Below is a small trained network, with its code and all its weights. Each question gives an input and a target symbol and asks what happens when units are switched off, that is, made to give their printed mean instead of their output.

import numpy as np


def w(rows, s, z=0):
    codes = np.array(rows[::2]) - 128.0
    scale = np.full(codes.shape[1], s)
    scale[-1] = z or s
    return codes * scale


def norm(h):
    return h / np.sqrt((h * h).mean(-1, keepdims=True) + 1e-5)


def f(y):
    return np.maximum(y, 0)


def softmax(a):
    e = np.exp(a - a.max(-1, keepdims=True))
    return e / e.sum(-1, keepdims=True)


def log_softmax(a):
    a = a - a.max(-1, keepdims=True)
    return a - np.log(np.exp(a).sum(-1, keepdims=True))


def net(x, mask):
    ids = ['ΞΠαγεζησφ'.index(c) for c in x.split()]
    T = len(ids)
    res = E[ids] + P[:T]
    r = norm(res)
    for j in range(2):
        rows = slice(3 * j, 3 * j + 3)
        q, k, v = (r @ M[0][rows].T for M in (Q, K, V))
        z = softmax(np.where(np.tri(T) > 0, q @ k.T / 3**0.5, -1e9)) @ v
        o = O[0][rows]
        res = res + np.where(mask[j], z, o[:, -1]) @ o[:, :-1]
    y = f(norm(res) @ A[0][:, :-1].T + A[0][:, -1])
    res = res + np.where(mask[2:26], y, B[0][:, -1]) @ B[0][:, :-1]
    return log_softmax(norm(res)[-1] @ U[:, :-1].T + U[:, -1])


Q, K, V, O, A, B = {}, {}, {}, {}, {}, {}
E = w([
[143,142,118,78,67,152,119,191,81,120,89],'Ξ',
[247,121,110,85,125,221,89,139,166,204,206],'Π',
[112,166,55,134,162,117,105,217,86,185,204],'α',
[96,178,163,51,82,134,112,137,112,164,138],'γ',
[77,82,229,132,193,146,46,172,105,144,132],'ε',
[184,111,131,67,118,138,134,142,33,111,69],'ζ',
[153,79,91,110,99,239,146,51,231,161,168],'η',
[140,164,128,45,117,111,148,97,51,152,129],'σ',
[85,108,132,199,26,58,215,78,122,93,20],'φ',
],0.014)
P = w([
[126,126,158,124,126,201,151,116,87,156,89],'0',
[132,95,170,92,147,161,186,164,142,172,66],'1',
[123,167,118,125,151,156,130,107,151,155,69],'2',
[98,93,98,87,153,100,115,156,167,210,91],'3',
[103,95,153,180,103,188,120,98,66,143,151],'4',
[87,69,112,144,90,106,54,94,116,157,149],'5',
[131,132,191,159,128,219,221,147,121,151,111],'6',
[132,61,138,120,107,125,196,135,119,44,234],'7',
[140,245,106,123,177,127,68,70,202,125,39],'8',
[92,119,105,51,170,82,104,163,190,95,124],'9',
[106,138,104,192,105,182,82,64,58,94,145],'10',
[99,120,50,122,114,83,12,83,141,66,142],'11',
[119,166,159,183,162,218,180,111,105,108,133],'12',
[130,106,113,198,158,153,116,136,101,68,213],'13',
],0.012)
Q[0] = w([
[175,203,170,134,150,130,187,139,152,146,79],'H0',
[87,157,172,153,119,176,165,154,56,93,166],'H0',
[40,167,148,140,150,7,128,194,76,95,91],'H0',
[111,237,172,112,211,165,184,184,113,84,92],'H1',
[76,112,77,113,179,51,56,148,148,130,85],'H1',
[180,166,116,136,134,137,161,80,218,174,39],'H1',
],0.013)
K[0] = w([
[131,128,158,200,99,203,191,123,53,178,134],'H0',
[140,163,52,157,113,121,47,62,92,87,117],'H0',
[187,106,23,117,111,77,241,122,87,85,156],'H0',
[126,125,149,196,116,167,164,66,78,86,184],'H1',
[122,75,143,89,168,102,246,143,163,101,152],'H1',
[113,115,187,146,105,216,218,212,77,238,119],'H1',
],0.013)
V[0] = w([
[194,149,148,140,70,111,65,214,110,95,114],'H0',
[31,255,166,86,97,61,152,138,125,172,190],'H0',
[101,136,59,124,57,220,141,175,220,163,155],'H0',
[122,148,65,91,71,97,186,86,135,154,114],'H1',
[21,87,142,116,80,175,118,97,217,78,109],'H1',
[144,185,100,124,107,185,52,112,164,170,193],'H1',
],0.0083)
O[0] = w([
[169,176,155,74,88,75,134,77,91,133,152,157],'H0',
[181,154,156,117,187,117,190,167,147,169,118,255],'H0',
[95,99,103,88,169,165,208,108,59,99,147,203],'H0',
[100,183,123,131,49,169,180,207,217,132,122,220],'H1',
[43,108,121,153,149,172,140,145,123,247,60,118],'H1',
[108,130,87,66,151,103,94,143,188,126,73,230],'H1',
],0.011,0.0036)
A[0] = w([
[209,110,128,164,140,166,113,118,233,137,150,47],'N0',
[141,120,104,123,80,165,112,119,152,122,118,113],'N1',
[124,132,87,106,157,158,138,120,135,147,151,194],'N2',
[126,150,171,138,65,102,117,130,108,112,126,106],'N3',
[135,161,137,143,192,146,100,118,119,117,104,38],'N4',
[127,144,172,155,135,65,98,153,111,99,135,222],'N5',
[114,115,144,141,126,89,96,178,106,130,131,172],'N6',
[140,138,127,137,117,146,162,147,147,128,116,105],'N7',
[161,130,159,158,95,130,93,120,150,113,170,125],'N8',
[84,118,138,125,108,111,131,103,107,60,113,22],'N9',
[63,94,119,156,147,118,118,138,140,139,103,51],'N10',
[136,105,117,101,131,104,127,114,148,99,92,88],'N11',
[108,104,171,139,192,94,107,143,86,137,134,2],'N12',
[124,138,132,144,114,95,124,172,167,123,93,93],'N13',
[128,139,140,183,106,120,126,125,105,108,118,134],'N14',
[117,85,126,163,94,99,173,71,154,91,108,179],'N15',
[87,142,149,253,86,81,204,104,130,121,81,135],'N16',
[92,134,128,107,90,122,158,81,139,105,105,108],'N17',
[86,116,89,142,125,120,129,153,144,104,161,189],'N18',
[180,106,145,172,103,136,96,93,140,151,162,158],'N19',
[148,91,140,133,126,168,97,147,144,159,130,179],'N20',
[191,122,124,154,142,154,100,156,195,129,152,48],'N21',
[144,116,131,107,125,161,99,133,115,134,165,117],'N22',
[154,143,144,104,101,144,142,142,154,100,155,151],'N23',
],0.018,0.0039)
B[0] = w([
[139,88,111,180,108,72,129,77,156,84,69,234],'N0',
[115,131,146,119,160,107,108,121,98,130,128,198],'N1',
[150,123,144,125,132,134,109,135,154,96,105,250],'N2',
[165,105,105,120,112,144,164,114,142,175,157,222],'N3',
[115,120,148,130,110,119,119,133,89,148,130,156],'N4',
[153,103,111,130,169,184,133,120,146,147,159,187],'N5',
[148,129,110,144,151,142,133,99,155,164,137,158],'N6',
[125,154,156,151,140,120,129,141,153,152,113,216],'N7',
[143,100,99,132,112,157,82,155,185,88,99,206],'N8',
[127,124,150,137,103,106,122,145,167,178,113,184],'N9',
[138,82,85,171,135,198,112,90,112,102,166,169],'N10',
[95,143,122,185,113,120,106,160,135,104,165,164],'N11',
[125,97,205,154,146,102,109,83,139,178,189,157],'N12',
[147,149,147,105,166,129,172,122,107,139,135,193],'N13',
[135,150,139,127,118,133,138,123,157,147,165,166],'N14',
[65,183,118,163,168,200,142,164,115,200,146,177],'N15',
[70,248,95,239,120,79,184,176,165,119,249,195],'N16',
[126,96,126,146,67,115,127,128,117,153,102,206],'N17',
[131,106,126,127,169,95,123,112,162,184,104,170],'N18',
[93,114,159,88,105,119,101,228,133,123,112,189],'N19',
[119,149,94,134,126,70,113,86,126,71,140,197],'N20',
[128,117,148,179,113,72,155,91,162,137,103,212],'N21',
[147,161,127,114,141,121,142,122,125,88,129,186],'N22',
[124,107,95,132,176,124,117,94,85,111,113,254],'N23',
],0.014,0.0084)
U = w([
[178,126,103,90,59,119,208,76,39,158,97,120],'Ξ',
[68,103,157,107,80,31,84,199,110,83,62,155],'Π',
[156,173,97,66,195,143,141,114,69,1,157,198],'α',
[160,171,170,63,185,132,172,208,134,160,37,134],'γ',
[141,82,227,140,182,101,95,113,65,158,150,135],'ε',
[237,91,133,110,99,183,110,178,182,129,155,90],'ζ',
[81,90,64,137,181,220,145,92,92,134,68,86],'η',
[208,96,114,193,147,81,180,64,176,107,59,31],'σ',
[109,179,100,200,117,115,178,167,98,121,181,248],'φ',
],0.0055,0.0016)

Each question gives the input, a string of symbols that net reads in full, and the target symbol t.
The units are the heads (3 rows each of Q, K, V and O) and the neurons (one row each of A and B). Each row of codes is followed by its name. A weight is (code - 128) times the scale printed after its matrix; where a second scale follows, it is the last column's (O, A, B and U).
mask holds one flag per unit, heads first, then neurons. A switched-off unit (its flag False) gives its mean, the last column of its rows in O or B, instead of its output. The means were averaged over made-up inputs and are rounded, as every weight is.
A unit's drop is (log p(t) with every unit on - log p(t) with that unit switched off) / (log p(t) with every unit on - log p(t) with every unit switched off).
The circuit of an input: a set's keep is (log p(t) with only the set's units on - log p(t) with every unit switched off) / (log p(t) with every unit on - log p(t) with every unit switched off). Starting from the 12 units with the biggest drops (on a tie, the unit counted first), units are removed one at a time, each time the one whose removal leaves the highest keep (on an exact tie, the one counted first), for as long as the keep stays at least 0.8.
units of the circuit, in order: the units of the circuit, biggest drop first
unit that matters most: the unit with the biggest drop
k most important neurons: the k neurons with the biggest drops, biggest first
which heads matter: for each layer, one digit per head in row order, 1 if its drop is at least 0.15 and else 0, layers parted by /
input γ γ ζ Ξ σ γ γ ζ ζ ζ σ η ζ σ, target η: units of the circuit, in order -> (H1, N10)
input σ σ Π σ σ σ Ξ Π, target α: units of the circuit, in order -> (H0, N22)
input ζ ζ φ σ ζ γ Ξ σ, target γ: units of the circuit, in order -> (H1, H0, N0)
input ε γ ε σ Ξ σ Ξ ζ γ γ γ Ξ ζ σ, target Ξ: which heads matter -> 10
input η α η γ γ γ γ Π ζ σ γ, target ζ: which heads matter -> 10
input Π γ Π φ σ Ξ, target φ: units of the circuit, in order -> (H1, N16)
input ζ γ Ξ ζ γ Ξ γ γ γ Ξ φ γ, target Ξ: which heads matter -> 10
input σ γ ζ σ ε Ξ η ε Ξ, target η: units of the circuit, in order -> (H0, H1)
input γ σ γ γ ε Π Ξ Ξ γ ε, target ε: units of the circuit, in order -> (N12)
input Π α Π γ η σ σ ζ φ Ξ, target ζ: which heads matter -> 11
input Ξ γ η η Ξ γ σ φ γ ε, target φ: which heads matter -> 01
input η σ Ξ γ η γ Π γ Ξ γ ε Ξ Ξ, target ε: which heads matter -> 01
input Π γ Π γ Π ε σ η γ φ ζ, target γ: units of the circuit, in order -> (H0, H1, N0)
input σ η ζ Π Π Ξ ζ η Ξ η, target η: units of the circuit, in order -> (H0, N15)
input γ γ Π η σ ε α ζ Ξ γ Ξ α ε, target ε: units of the circuit, in order -> (N12, N4)
input Ξ γ σ ζ, target γ: which heads matter -> 00
input φ σ ε ζ Π Ξ Π γ Ξ Ξ, target γ: 2 most important neurons -> (N16, N0)
input γ ζ ζ Π ζ η σ, target ζ: which heads matter -> 11
input γ ζ Π ζ η σ, target ζ: which heads matter -> 01
input Ξ α ζ, target Ξ: which heads matter -> 10
input ε φ Ξ φ α σ, target φ: which heads matter -> 01
input Ξ η ε Π Ξ γ γ Π σ, target γ: which heads matter -> 10
input ε γ γ, target ε: units of the circuit, in order -> (H1, N12)
input Π Ξ α Ξ Ξ, target α: which heads matter -> 01
input γ ε γ ζ, target ε: units of the circuit, in order -> (H1, N12)
input Ξ σ ζ η α Ξ σ γ Π γ γ, target Π: which heads matter -> 01
input Π α γ Ξ φ γ γ γ ζ α ζ σ, target α: unit that matters most -> H0
